Below are the code and all the weights of a small trained network. Each question names an input and a class and asks about switching units off, where a switched-off unit gives its printed mean instead of its output.

import numpy as np


def w(rows, s, z=0):
    codes = np.array(rows[::2]) - 128.0
    scale = np.full(codes.shape[1], s)
    scale[-1] = z or s
    return codes * scale


def norm(h):
    return h / np.sqrt((h * h).mean(-1, keepdims=True) + 1e-5)


def f(y):
    return np.maximum(y, 0)


def log_softmax(a):
    a = a - a.max(-1, keepdims=True)
    return a - np.log(np.exp(a).sum(-1, keepdims=True))


def net(x, mask):
    res = np.array(x, float).reshape(1, 8) / 4 @ E
    u = 0
    for l in range(4):
        y = f(norm(res) @ A[l][:, :-1].T + A[l][:, -1])
        res = res + np.where(mask[u : u + 7], y, B[l][:, -1]) @ B[l][:, :-1]
        u += 7
    return log_softmax(norm(res)[-1] @ U[:, :-1].T + U[:, -1])


A, B = {}, {}
E = w([
[127,119,132,145,138,116,128,95,125,127,130,126],'x0',
[124,132,137,142,113,139,138,102,117,128,133,143],'x1',
[130,128,133,134,132,131,136,129,133,128,125,128],'x2',
[110,119,151,139,151,128,126,139,131,124,147,118],'x3',
[229,114,204,99,164,204,36,71,120,73,108,123],'x4',
[123,120,120,123,139,120,111,130,137,135,133,133],'x5',
[102,247,59,157,202,173,102,127,108,143,147,113],'x6',
[139,34,79,196,95,210,86,145,119,137,120,33],'x7',
],0.012)
A[0] = w([
[136,69,63,202,104,168,116,149,148,127,133,102,67],'0.n1',
[228,178,239,50,175,155,53,91,129,88,123,142,67],'0.n2',
[179,7,242,72,77,94,127,131,148,111,90,166,201],'0.n3',
[113,174,161,78,151,52,144,130,125,118,128,176,179],'0.n4',
[208,87,169,112,141,252,18,106,114,98,103,74,1],'0.n5',
[126,11,175,91,60,68,186,141,128,121,133,142,182],'0.n6',
[88,164,135,149,142,119,158,145,88,118,120,105,82],'0.n7',
],0.012,0.0031)
B[0] = w([
[21,135,137,105,113,111,121,165,108,148,85,49,190],'0.n1',
[23,142,161,64,136,137,118,104,82,135,43,158,237],'0.n2',
[75,101,105,38,92,172,208,65,130,137,242,70,251],'0.n3',
[209,163,161,187,116,132,153,151,187,118,203,113,214],'0.n4',
[252,85,110,189,147,144,85,136,176,101,209,122,231],'0.n5',
[156,104,155,143,109,64,53,171,164,140,35,156,233],'0.n6',
[166,123,38,101,136,100,139,97,154,164,105,151,154],'0.n7',
],0.013,0.017)
A[1] = w([
[97,218,62,173,185,172,127,139,100,129,158,121,250],'1.n1',
[35,162,165,1,171,126,75,65,82,115,34,209,40],'1.n2',
[149,104,187,122,36,50,126,141,122,92,94,103,52],'1.n3',
[84,7,88,148,111,164,96,138,47,145,53,122,60],'1.n4',
[106,155,143,100,146,147,95,105,137,151,162,67,145],'1.n5',
[82,63,46,161,141,201,106,140,55,130,93,64,57],'1.n6',
[177,202,220,201,197,194,30,141,89,81,39,158,62],'1.n7',
],0.014,0.0012)
B[1] = w([
[126,150,71,126,169,157,104,100,81,104,121,86,215],'1.n1',
[73,131,156,66,204,125,106,231,39,209,92,151,246],'1.n2',
[129,97,148,197,171,152,139,154,170,163,106,187,234],'1.n3',
[141,179,151,143,124,59,90,119,99,89,132,8,212],'1.n4',
[138,110,112,182,82,98,175,90,116,152,127,148,213],'1.n5',
[86,63,109,124,85,226,188,117,195,153,119,184,234],'1.n6',
[190,182,80,147,188,123,68,203,208,220,96,130,213],'1.n7',
],0.016,0.011)
A[2] = w([
[109,136,166,59,152,127,99,113,114,161,92,156,40],'2.n1',
[79,211,113,104,147,152,136,138,131,141,131,78,153],'2.n2',
[153,190,97,112,197,69,106,112,58,121,136,162,13],'2.n3',
[122,41,196,151,83,167,127,126,109,72,117,111,83],'2.n4',
[171,106,191,104,138,102,132,140,149,130,123,249,180],'2.n5',
[182,170,105,193,160,148,61,125,122,38,110,126,59],'2.n6',
[45,116,187,66,141,142,181,98,34,83,122,186,5],'2.n7',
],0.019,0.0021)
B[2] = w([
[104,176,112,81,145,158,121,144,93,124,123,30,219],'2.n1',
[143,134,128,135,155,169,96,123,86,78,137,176,237],'2.n2',
[118,141,143,65,79,75,79,198,73,104,136,200,214],'2.n3',
[153,216,142,98,185,101,107,139,68,99,85,164,242],'2.n4',
[98,65,104,151,158,139,223,108,107,183,165,150,255],'2.n5',
[122,141,110,161,34,105,128,89,253,180,177,137,200],'2.n6',
[128,150,103,98,88,92,139,27,246,162,186,19,216],'2.n7',
],0.019,0.011)
A[3] = w([
[160,185,123,90,152,92,127,128,121,126,71,98,148],'3.n1',
[92,129,171,121,105,61,152,153,104,137,121,106,5],'3.n2',
[76,173,67,81,85,148,188,107,78,84,166,74,150],'3.n3',
[81,72,72,143,106,157,219,105,116,75,116,149,28],'3.n4',
[251,64,153,98,134,165,76,91,68,46,186,148,101],'3.n5',
[98,144,204,145,103,91,85,164,155,110,21,129,46],'3.n6',
[121,191,144,137,23,94,114,131,143,66,173,208,129],'3.n7',
],0.018,0.0024)
B[3] = w([
[68,64,123,116,121,139,126,153,128,154,83,161,196],'3.n1',
[148,169,83,188,53,133,144,158,192,109,106,79,199],'3.n2',
[93,88,103,206,134,147,153,7,139,97,155,112,255],'3.n3',
[142,134,219,170,196,151,119,182,52,87,59,187,222],'3.n4',
[245,149,237,111,148,114,149,157,61,57,171,141,222],'3.n5',
[140,144,122,55,62,68,118,171,157,103,91,87,220],'3.n6',
[86,133,92,116,77,11,104,62,90,108,134,163,224],'3.n7',
],0.016,0.011)
U = w([
[98,79,168,200,132,86,253,157,150,184,138,219,207],'0',
[73,182,63,144,69,29,102,77,71,89,187,235,89],'1',
[39,113,138,46,131,137,191,21,138,175,200,44,138],'2',
[60,183,91,49,190,153,59,210,72,208,114,174,134],'3',
[70,124,125,127,35,72,129,199,160,99,24,55,140],'4',
[42,116,83,237,135,212,115,69,69,50,77,120,146],'5',
[238,116,228,92,116,131,131,123,86,43,177,101,138],'6',
[211,126,70,199,120,221,53,117,241,168,188,136,5],'7',
],0.011,0.002)

Each question gives the input, the list of numbers given to net, and the class t.
The units are the neurons (one row each of A and B). Each row of codes is followed by its name. A weight is (code - 128) times the scale printed after its matrix; where a second scale follows, it is the last column's (A, B and U).
mask holds one flag per neuron, layer by layer. A switched-off neuron (its flag False) gives its mean, the last column of its row in B, instead of its output. The means were averaged over made-up inputs and are rounded, as every weight is.
A unit's drop is (log p(t) with every unit on - log p(t) with that unit switched off) / (log p(t) with every unit on - log p(t) with every unit switched off).
The circuit of an input: a set's keep is (log p(t) with only the set's units on - log p(t) with every unit switched off) / (log p(t) with every unit on - log p(t) with every unit switched off). Starting from the 12 units with the biggest drops (on a tie, the unit counted first), units are removed one at a time, each time the one whose removal leaves the highest keep (on an exact tie, the one counted first), for as long as the keep stays at least 0.8.
units of the circuit, in order: the units of the circuit, biggest drop first
unit that matters most: the unit with the biggest drop
top k neurons: the k neurons with the biggest drops, biggest first
top k neurons in layer l: the k neurons of layer l with the biggest drops, biggest first
input [-1,3,-5,-2,4,5,2,3], class 7: units of the circuit, in order -> (0.n5)
input [-6,4,-2,6,1,8,-8,6], class 6: units of the circuit, in order -> (0.n5; 2.n4)
input [3,-6,7,6,4,5,0,6], class 6: units of the circuit, in order -> (0.n5; 3.n5)
input [1,-7,3,5,5,4,-7,-1], class 2: top 2 neurons -> (0.n2; 0.n3)
input [0,2,5,8,0,1,7,5], class 5: top 3 neurons -> (0.n6; 0.n1; 1.n6)
input [0,-3,3,-7,1,0,2,-6], class 3: top 3 neurons -> (0.n3; 0.n2; 0.n5)
input [-8,2,1,4,-3,-3,-2,1], class 4: top 3 neurons -> (0.n4; 1.n4; 0.n2)
input [2,6,-7,3,1,3,0,-5], class 2: top 3 neurons -> (0.n6; 0.n5; 0.n2)
input [8,1,8,-2,8,8,5,-2], class 3: top 2 neurons -> (0.n2; 1.n2)
input [7,-7,3,-3,-3,4,0,1], class 4: top 2 neurons -> (0.n3; 0.n2)
input [-5,5,2,3,1,-7,4,2], class 7: top 2 neurons -> (0.n3; 0.n5)
input [-3,-6,1,2,6,-3,1,-2], class 3: top 2 neurons -> (0.n2; 1.n7)
input [-3,3,0,-4,1,6,-6,-8], class 2: top 4 neurons -> (0.n5; 0.n2; 0.n3; 2.n7)
input [7,-6,-5,8,4,3,0,4], class 6: top 2 neurons in layer 0 -> (0.n5; 0.n6)
input [8,-8,-1,-4,3,-8,-7,-8], class 2: unit that matters most -> 0.n3
input [-3,-5,-3,-1,1,-7,-6,-2], class 2: top 2 neurons -> (0.n3; 0.n5)
input [0,-6,4,-6,-1,-6,7,0], class 1: units of the circuit, in order -> (0.n3; 1.n1; 2.n3; 2.n6)
input [3,-2,2,-5,-1,-4,1,3], class 5: top 2 neurons in layer 0 -> (0.n6; 0.n2)
input [-7,5,-4,-7,-3,8,4,0], class 1: top 3 neurons in layer 0 -> (0.n2; 0.n3; 0.n1)
input [-4,4,-5,0,1,-5,8,3], class 7: unit that matters most -> 0.n3
input [3,6,-1,8,7,-7,2,0], class 3: top 2 neurons in layer 0 -> (0.n2; 0.n4)
